Here is a tiny trained network, its code and every weight. The questions are about switching its units off for an input and a class, where a switched-off unit gives its printed mean instead of its output.

import numpy as np


def w(rows, s, z=0):
    codes = np.array(rows[::2]) - 128.0
    scale = np.full(codes.shape[1], s)
    scale[-1] = z or s
    return codes * scale


def f(y):
    return y / 2 * (1 + np.tanh(0.7978845608 * (y + 0.044715 * y**3)))


def log_softmax(a):
    a = a - a.max(-1, keepdims=True)
    return a - np.log(np.exp(a).sum(-1, keepdims=True))


def net(x, mask):
    res = np.array(x, float).reshape(1, 3) / 4 @ E
    y = f(res @ A[0][:, :-1].T + A[0][:, -1])
    res = res + np.where(mask, y, B[0][:, -1]) @ B[0][:, :-1]
    return log_softmax(res[-1] @ U[:, :-1].T + U[:, -1])


A, B = {}, {}
E = w([
[24,176,102,149,134,123,187,13,114],'x0',
[129,136,45,179,103,54,66,153,35],'x1',
[133,121,69,184,180,255,195,116,69],'x2',
],0.01)
A[0] = w([
[113,146,124,154,116,183,139,103,94,203],'n0',
[92,123,95,137,127,153,149,87,97,188],'n1',
[142,123,79,144,124,138,111,165,59,232],'n2',
[74,141,64,157,129,191,163,48,92,145],'n3',
[122,128,72,143,140,124,140,162,108,177],'n4',
[138,120,117,130,141,198,177,112,125,159],'n5',
[87,136,118,132,126,57,129,96,133,194],'n6',
[153,128,145,123,114,159,96,140,140,243],'n7',
[113,125,81,151,118,129,116,110,89,149],'n8',
[152,133,102,138,135,131,112,127,63,238],'n9',
[130,128,126,143,117,101,114,134,114,123],'n10',
[142,125,142,135,125,148,104,150,151,213],'n11',
[138,136,104,140,126,17,80,144,68,141],'n12',
[171,104,142,115,131,126,122,171,149,252],'n13',
[134,112,120,143,128,145,119,139,91,90],'n14',
[90,134,170,113,129,58,130,78,189,182],'n15',
[124,122,90,133,121,40,109,161,105,78],'n16',
[145,123,158,104,127,129,133,152,183,105],'n17',
[107,129,127,128,154,138,163,92,83,121],'n18',
[106,120,154,107,123,92,141,95,169,103],'n19',
[139,133,133,99,123,124,125,115,101,65],'n20',
[117,137,127,141,130,248,142,119,137,40],'n21',
[142,147,151,135,125,83,100,166,168,2],'n22',
[94,145,147,121,125,70,129,78,120,131],'n23',
[127,109,135,135,126,119,137,120,136,153],'n24',
],0.015,0.0026)
B[0] = w([
[130,119,172,120,131,161,128,129,64,189],'n0',
[154,116,74,145,138,117,130,91,65,196],'n1',
[114,184,80,177,113,66,112,62,144,214],'n2',
[107,139,119,107,98,177,93,1,6,254],'n3',
[121,173,120,153,112,95,135,98,123,174],'n4',
[142,112,217,86,134,155,104,205,81,198],'n5',
[131,126,114,173,130,92,137,128,192,198],'n6',
[125,162,206,146,122,131,100,177,90,174],'n7',
[119,149,103,162,147,70,154,141,95,184],'n8',
[132,151,87,173,141,79,119,105,121,190],'n9',
[140,90,78,131,140,154,159,152,166,155],'n10',
[126,149,164,116,99,122,119,183,89,167],'n11',
[153,141,159,137,122,122,72,183,252,253],'n12',
[114,195,188,106,150,131,126,185,81,210],'n13',
[108,146,77,118,127,90,181,83,164,153],'n14',
[124,210,98,214,96,76,71,79,116,224],'n15',
[137,110,122,135,120,133,149,162,234,213],'n16',
[127,162,128,142,143,97,170,177,60,188],'n17',
[119,102,91,141,134,143,140,91,79,179],'n18',
[143,158,53,152,143,81,116,105,106,179],'n19',
[123,94,106,128,141,135,119,148,132,126],'n20',
[116,77,190,61,142,161,179,204,130,202],'n21',
[105,78,100,80,156,171,211,120,87,193],'n22',
[137,179,91,167,141,58,162,119,176,189],'n23',
[134,127,158,146,109,120,91,134,110,132],'n24',
],0.017,0.015)
U = w([
[146,85,115,125,143,163,138,102,159,86],'0',
[121,78,204,38,151,232,148,99,101,2],'1',
[154,153,220,68,181,162,175,222,156,168],'2',
[140,72,81,88,162,154,229,123,183,52],'3',
[166,185,87,188,117,93,81,119,254,168],'4',
[85,196,131,142,145,131,150,60,4,221],'5',
],0.007,0.0025)

Each question gives the input, the list of numbers given to net, and the class t.
The units are the neurons (one row each of A and B). Each row of codes is followed by its name. A weight is (code - 128) times the scale printed after its matrix; where a second scale follows, it is the last column's (A, B and U).
mask holds one flag per neuron, in row order. A switched-off neuron (its flag False) gives its mean, the last column of its row in B, instead of its output. The means were averaged over made-up inputs and are rounded, as every weight is.
A unit's drop is (log p(t) with every unit on - log p(t) with that unit switched off) / (log p(t) with every unit on - log p(t) with every unit switched off).
The circuit of an input: a set's keep is (log p(t) with only the set's units on - log p(t) with every unit switched off) / (log p(t) with every unit on - log p(t) with every unit switched off). Starting from the 12 units with the biggest drops (on a tie, the unit counted first), units are removed one at a time, each time the one whose removal leaves the highest keep (on an exact tie, the one counted first), for as long as the keep stays at least 0.8.
units of the circuit, in order: the units of the circuit, biggest drop first
most important unit: the unit with the biggest drop
k most important neurons: the k neurons with the biggest drops, biggest first
drop when u is switched off: that unit's drop, to one decimal
input [-7,4,-2], class 4: 3 most important neurons	(n2 n21 n5)
input [-3,-3,-1], class 2: units of the circuit, in order	(n3 n2)
input [2,-3,5], class 1: most important unit	n21
input [-2,1,-1], class 2: units of the circuit, in order	(n15 n3)
input [-3,-2,6], class 1: 2 most important neurons	(n21 n12)
input [-6,-5,-8], class 5: 2 most important neurons	(n15 n12)
input [2,-4,-2], class 4: 2 most important neurons	(n3 n22)
input [-6,-8,-5], class 5: 4 most important neurons	(n12 n15 n21 n16)
input [4,7,2], class 4: 2 most important neurons	(n12 n16)
input [-4,-2,6], class 2: 2 most important neurons	(n3 n21)
input [-4,-1,-4], class 2: drop when n3 is switched off	0.1
input [-7,6,6], class 4: drop when n19 is switched off	0.0
input [-7,-1,4], class 2: drop when n3 is switched off	0.3
input [1,-8,2], class 1: most important unit	n12
